[[ 1.53 -5.72 -6.39  2.77 -6.77]
 [ 1.09 -5.59 -6.28  1.93 -6.73]
 [-6.34  6.77 -5.50  6.83 -3.34]
 [ 1.69 -4.91 -6.06  2.94 -6.42]
 [-4.95  3.77  2.10 -5.87  0.46]]
->
[ 1.53 -5.59 -5.50  2.94  0.46]

[[ 3.73  0.90]
 [ 3.81  1.87]
 [ 4.23 -3.26]
 [ 0.74  5.80]
 [ 6.31  0.46]]
->
[3.73 1.87]

[[ 1.68  6.16]
 [ 2.94  1.60]
 [ 2.02 -1.59]
 [ 2.20 -4.83]
 [ 1.58  7.21]]
->
[1.68 1.60]

[[ 5.20  2.24 -0.59 -4.53]
 [ 3.91  0.60  2.44 -1.81]
 [-5.55  2.17 -5.27 -0.47]
 [-6.76  4.17 -3.60 -0.91]
 [ 7.89 -0.92  0.25 -3.09]]
->
[ 5.20  0.60 -5.27 -0.91]

[[ 7.23 -0.50  6.76]
 [-6.38 -2.45 -4.75]
 [ 4.73  5.00 -0.30]
 [ 6.59  2.01  3.81]]
->
[ 7.23 -2.45 -0.30]

[[-3.52  0.90 -6.17 -2.59]
 [-0.94 -2.80 -7.73  0.94]
 [-6.13  2.56 -0.59 -4.43]]
->
[-3.52 -2.80 -0.59]

[[-0.10 -6.29 -0.38  0.27]
 [-0.13 -8.08 -0.49  0.35]]
->
[-0.10 -8.08]
---
[[ 0.31 -1.58 -0.72]
 [-0.48  1.77  0.79]
 [-0.49  0.45  0.13]
 [ 0.61 -2.68 -1.16]
 [ 0.77 -2.30 -0.94]
 [ 0.41 -1.01 -0.43]
 [ 0.52 -2.33 -1.00]
 [-1.06  2.64  1.18]
 [ 0.89 -2.84 -1.20]
 [ 2.27 -7.98 -3.51]
 [-0.27  0.75  0.38]]
->
[[-1.58 -0.72  0.31]
 [ 1.77  0.79 -0.48]
 [ 0.45  0.13 -0.49]
 [-2.68 -1.16  0.61]
 [-2.30 -0.94  0.77]
 [-1.01 -0.43  0.41]
 [-2.33 -1.00  0.52]
 [ 2.64  1.18 -1.06]
 [-2.84 -1.20  0.89]
 [-7.98 -3.51  2.27]
 [ 0.75  0.38 -0.27]]

[[ 3.72 -0.82 -2.22  2.26 -0.52 -4.99 -4.16  2.46  1.17  2.43  4.47  0.98
  -0.70]
 [ 3.72 -0.82 -1.59  2.26 -0.52 -3.74 -4.16  3.00  1.17  2.43  4.47  3.39
  -0.70]
 [ 3.72 -0.82 -3.77  2.26 -0.52 -6.25 -4.16  3.00  1.17  2.43  4.47  0.98
  -0.70]
 [ 1.02 -0.82 -3.15  0.31  1.02 -6.87 -4.16  3.54  1.17  4.11  4.47 -0.23
   2.19]]
->
[[-0.82 -2.22  2.26 -0.52 -4.99 -4.16  2.46  1.17  2.43  4.47  0.98 -0.70
   3.72]
 [-0.82 -1.59  2.26 -0.52 -3.74 -4.16  3.00  1.17  2.43  4.47  3.39 -0.70
   3.72]
 [-0.82 -3.77  2.26 -0.52 -6.25 -4.16  3.00  1.17  2.43  4.47  0.98 -0.70
   3.72]
 [-0.82 -3.15  0.31  1.02 -6.87 -4.16  3.54  1.17  4.11  4.47 -0.23  2.19
   1.02]]

[[8.72 2.55]
 [7.94 2.64]
 [4.40 3.00]
 [8.26 2.54]
 [0.09 0.07]
 [0.16 0.04]
 [0.34 0.37]
 [0.45 0.70]
 [8.77 3.97]
 [5.24 3.32]]
->
[[2.55 8.72]
 [2.64 7.94]
 [3.00 4.40]
 [2.54 8.26]
 [0.07 0.09]
 [0.04 0.16]
 [0.37 0.34]
 [0.70 0.45]
 [3.97 8.77]
 [3.32 5.24]]

[[-2.59  2.39  1.68 -0.67 -0.61  0.61 -1.00 -0.25  1.00 -3.44]
 [-3.87  2.08  1.09 -0.95 -1.08 -0.48  1.18  0.37  1.40 -6.22]
 [-1.81  2.77  1.85  0.34 -1.63 -1.19  0.27  0.26  1.52 -6.57]
 [-3.45  0.62 -0.27 -0.92  0.49 -0.42 -0.47  1.74  0.99 -4.59]
 [-0.04  1.02  0.52  1.29 -1.05  2.78 -2.61  5.33 -0.13 -1.87]]
->
[[ 2.39  1.68 -0.67 -0.61  0.61 -1.00 -0.25  1.00 -3.44 -2.59]
 [ 2.08  1.09 -0.95 -1.08 -0.48  1.18  0.37  1.40 -6.22 -3.87]
 [ 2.77  1.85  0.34 -1.63 -1.19  0.27  0.26  1.52 -6.57 -1.81]
 [ 0.62 -0.27 -0.92  0.49 -0.42 -0.47  1.74  0.99 -4.59 -3.45]
 [ 1.02  0.52  1.29 -1.05  2.78 -2.61  5.33 -0.13 -1.87 -0.04]]

[[-0.77  0.04  1.22  1.20  0.66 -0.04 -0.93  2.86 -2.33 -0.03]
 [ 3.46  0.52 -3.75 -0.86 -3.28  0.12  0.89  0.82  0.43 -1.49]
 [-1.57 -0.54  1.88  1.07  2.28  0.66 -1.43  4.37 -3.21  0.12]
 [ 1.21 -1.57 -3.12 -3.07  2.11  3.25  0.35  1.15  0.87 -1.42]
 [ 5.19 -0.96 -7.13 -4.33 -1.86  3.17  1.53  0.81  2.17 -2.91]]
->
[[ 0.04  1.22  1.20  0.66 -0.04 -0.93  2.86 -2.33 -0.03 -0.77]
 [ 0.52 -3.75 -0.86 -3.28  0.12  0.89  0.82  0.43 -1.49  3.46]
 [-0.54  1.88  1.07  2.28  0.66 -1.43  4.37 -3.21  0.12 -1.57]
 [-1.57 -3.12 -3.07  2.11  3.25  0.35  1.15  0.87 -1.42  1.21]
 [-0.96 -7.13 -4.33 -1.86  3.17  1.53  0.81  2.17 -2.91  5.19]]

[[-1.10 -1.58 -0.26  4.00 -5.74  2.38 -0.22  1.01 -3.13 -4.82 -0.70  0.90
   2.01]
 [-1.91 -1.52  1.45  1.75  1.98  2.65  0.29 -2.22  6.31 -3.11 -7.51  1.02
   0.44]
 [ 1.65  1.53 -0.90 -2.46  0.58 -2.54 -0.12  1.18 -3.22  3.66  5.29 -0.97
  -0.94]
 [-1.27 -1.70 -0.05  3.98 -5.31  2.61 -0.17  0.66 -2.16 -5.00 -1.59  0.97
   1.98]
 [-1.85 -1.63  1.19  2.24  0.47  2.77  0.19 -1.68  4.74 -3.69 -6.55  1.07
   0.79]
 [ 2.89  3.29 -0.69 -6.75  6.64 -5.21  0.12  0.26 -0.12  8.92  6.32 -1.98
  -3.13]]
->
[[-1.58 -0.26  4.00 -5.74  2.38 -0.22  1.01 -3.13 -4.82 -0.70  0.90  2.01
  -1.10]
 [-1.52  1.45  1.75  1.98  2.65  0.29 -2.22  6.31 -3.11 -7.51  1.02  0.44
  -1.91]
 [ 1.53 -0.90 -2.46  0.58 -2.54 -0.12  1.18 -3.22  3.66  5.29 -0.97 -0.94
   1.65]
 [-1.70 -0.05  3.98 -5.31  2.61 -0.17  0.66 -2.16 -5.00 -1.59  0.97  1.98
  -1.27]
 [-1.63  1.19  2.24  0.47  2.77  0.19 -1.68  4.74 -3.69 -6.55  1.07  0.79
  -1.85]
 [ 3.29 -0.69 -6.75  6.64 -5.21  0.12  0.26 -0.12  8.92  6.32 -1.98 -3.13
   2.89]]

[[-1.16 -1.17  1.03 -1.90]
 [ 4.27  4.27 -1.84  6.30]]
->
[[-1.17  1.03 -1.90 -1.16]
 [ 4.27 -1.84  6.30  4.27]]
